-0.26; +0.17; +0.02; +0.26; +0.07
+5.46; -3.47; -0.22; -5.17; -1.45
-6.99; +4.44; +0.32; +6.65; +1.84
=>
-3.47; -0.22
+4.44; +0.32

-0.61; -4.87; -5.34; +0.62; -2.58
-4.39; -1.05; -2.92; +8.29; +4.04
-0.13; -6.18; -0.52; -0.81; -0.89
=>
-1.05; -2.92
-6.18; -0.52

-5.01; -5.10; +3.57; -6.89
-5.12; -4.99; +2.93; -6.56
-4.54; -4.56; +3.20; -6.23
=>
-4.99; +2.93
-4.56; +3.20

-4.35; +6.80; +2.05; +3.64
+1.39; -7.89; +5.41; -5.38
-1.78; -0.22; -5.76; -1.26
=>
-7.89; +5.41
-0.22; -5.76

+7.51; -0.32; -5.23; -4.47; +2.47
-5.46; -3.41; +3.16; +0.33; +7.60
+6.65; -3.52; -1.39; -3.01; -5.63
-3.83; +3.69; +4.31; +8.22; -5.23
-8.41; +2.22; -7.86; +6.57; -8.40
=>
-3.41; +3.16
-3.52; -1.39

-0.81; -1.30; -2.47
+5.97; -2.84; +1.63
-4.48; +5.06; +1.33
-1.34; +3.01; +2.48
-3.83; -0.11; -1.78
=>
-2.84; +1.63
+5.06; +1.33

-2.47; +5.05; -8.26; -7.02; +2.58
-2.40; +1.57; -1.58; -0.08; +0.00
+0.98; +2.87; +0.97; -1.91; -1.68
+0.99; +4.06; +0.37; -5.23; -1.70
=>
+1.57; -1.58
+2.87; +0.97
---
-0.62; +3.41; -6.45; -3.24
-4.43; -3.04; +1.19; +4.81
+5.41; -6.87; -2.55; +6.70
+1.09; +1.29; -0.14; -5.81
+1.70; -5.80; -5.63; -2.56
+6.57; +3.91; +2.96; -1.99
-4.24; -5.16; +3.17; +2.33
+1.82; -2.35; +6.74; -4.19
+0.81; -2.59; -6.62; +0.89
-0.15; +1.74; -1.63; -6.82
+3.15; -2.48; +1.92; +6.50
+6.56; -1.10; -0.92; +5.40
=>
+6.57; +3.91; +2.96; -1.99
+6.56; -1.10; -0.92; +5.40
+5.41; -6.87; -2.55; +6.70
+3.15; -2.48; +1.92; +6.50
+1.82; -2.35; +6.74; -4.19
+1.70; -5.80; -5.63; -2.56
+1.09; +1.29; -0.14; -5.81
+0.81; -2.59; -6.62; +0.89
-0.15; +1.74; -1.63; -6.82
-0.62; +3.41; -6.45; -3.24
-4.24; -5.16; +3.17; +2.33
-4.43; -3.04; +1.19; +4.81

+1.37; +0.48; -1.31; +1.21; -3.16
+5.06; +2.44; -5.86; -3.69; -4.11
+4.13; +0.08; -0.26; +3.77; +0.12
+2.14; +1.68; +4.19; +0.47; -0.69
-4.84; -4.21; -2.24; +1.35; +2.87
-3.83; +1.85; -0.38; +3.74; -1.63
+3.43; -1.49; +3.09; -2.37; -4.09
-2.10; -4.86; +3.59; -2.79; -6.96
-3.32; -0.62; +3.83; +4.42; +1.22
+4.79; -2.90; +3.05; +3.79; +4.51
=>
+5.06; +2.44; -5.86; -3.69; -4.11
+4.79; -2.90; +3.05; +3.79; +4.51
+4.13; +0.08; -0.26; +3.77; +0.12
+3.43; -1.49; +3.09; -2.37; -4.09
+2.14; +1.68; +4.19; +0.47; -0.69
+1.37; +0.48; -1.31; +1.21; -3.16
-2.10; -4.86; +3.59; -2.79; -6.96
-3.32; -0.62; +3.83; +4.42; +1.22
-3.83; +1.85; -0.38; +3.74; -1.63
-4.84; -4.21; -2.24; +1.35; +2.87

-8.42; +4.50; +2.07; +0.08; -0.92
+2.47; -7.11; -2.59; +5.12; -8.14
+0.21; +6.92; -0.92; +8.24; +7.56
-6.18; +1.96; -7.97; -7.79; -7.63
-0.65; +3.40; -1.03; +3.94; -3.96
+4.21; -6.09; +7.81; +3.85; -4.34
+3.45; +8.06; -1.49; +5.26; +3.87
+1.45; -1.95; +7.74; +1.32; +3.34
=>
+4.21; -6.09; +7.81; +3.85; -4.34
+3.45; +8.06; -1.49; +5.26; +3.87
+2.47; -7.11; -2.59; +5.12; -8.14
+1.45; -1.95; +7.74; +1.32; +3.34
+0.21; +6.92; -0.92; +8.24; +7.56
-0.65; +3.40; -1.03; +3.94; -3.96
-6.18; +1.96; -7.97; -7.79; -7.63
-8.42; +4.50; +2.07; +0.08; -0.92

-5.28; -4.44; +5.66; -0.15; -3.44; -1.98; +0.08; +4.70; -5.52; -1.05; +5.60; +5.24; -5.82; +5.36; +4.99
+1.65; +6.00; -4.93; +0.83; -4.31; +4.32; +0.53; +0.91; -4.59; +6.93; -1.03; +0.58; -2.64; -6.10; -1.65
-4.78; -6.80; +3.54; -2.22; -5.02; -1.94; -6.10; +5.79; +4.74; +7.05; -5.40; +3.41; +4.36; -0.22; +2.16
=>
+1.65; +6.00; -4.93; +0.83; -4.31; +4.32; +0.53; +0.91; -4.59; +6.93; -1.03; +0.58; -2.64; -6.10; -1.65
-4.78; -6.80; +3.54; -2.22; -5.02; -1.94; -6.10; +5.79; +4.74; +7.05; -5.40; +3.41; +4.36; -0.22; +2.16
-5.28; -4.44; +5.66; -0.15; -3.44; -1.98; +0.08; +4.70; -5.52; -1.05; +5.60; +5.24; -5.82; +5.36; +4.99

+1.16; -1.42; -0.17; -0.59; +0.98; +1.57; -1.27; +1.20; +0.23; -1.28; +0.92; -1.15; -0.65; +0.89
+2.16; -0.01; +1.10; +0.49; +1.21; +2.10; -0.81; +0.10; -0.73; +0.53; +1.97; -0.30; -0.22; +1.16
-0.43; -1.88; +0.54; +6.15; -3.17; -0.41; +0.18; -5.38; -5.01; +5.49; +0.60; -3.42; -4.37; -0.97
-1.73; -0.89; -2.29; -1.33; -1.61; -1.82; +0.75; +0.29; +0.92; -0.74; -2.05; -1.65; -1.99; -0.08
=>
+2.16; -0.01; +1.10; +0.49; +1.21; +2.10; -0.81; +0.10; -0.73; +0.53; +1.97; -0.30; -0.22; +1.16
+1.16; -1.42; -0.17; -0.59; +0.98; +1.57; -1.27; +1.20; +0.23; -1.28; +0.92; -1.15; -0.65; +0.89
-0.43; -1.88; +0.54; +6.15; -3.17; -0.41; +0.18; -5.38; -5.01; +5.49; +0.60; -3.42; -4.37; -0.97
-1.73; -0.89; -2.29; -1.33; -1.61; -1.82; +0.75; +0.29; +0.92; -0.74; -2.05; -1.65; -1.99; -0.08

-4.79; -0.27; +5.17
-3.09; +0.17; +6.37
-1.08; +0.68; +7.01
=>
-1.08; +0.68; +7.01
-3.09; +0.17; +6.37
-4.79; -0.27; +5.17
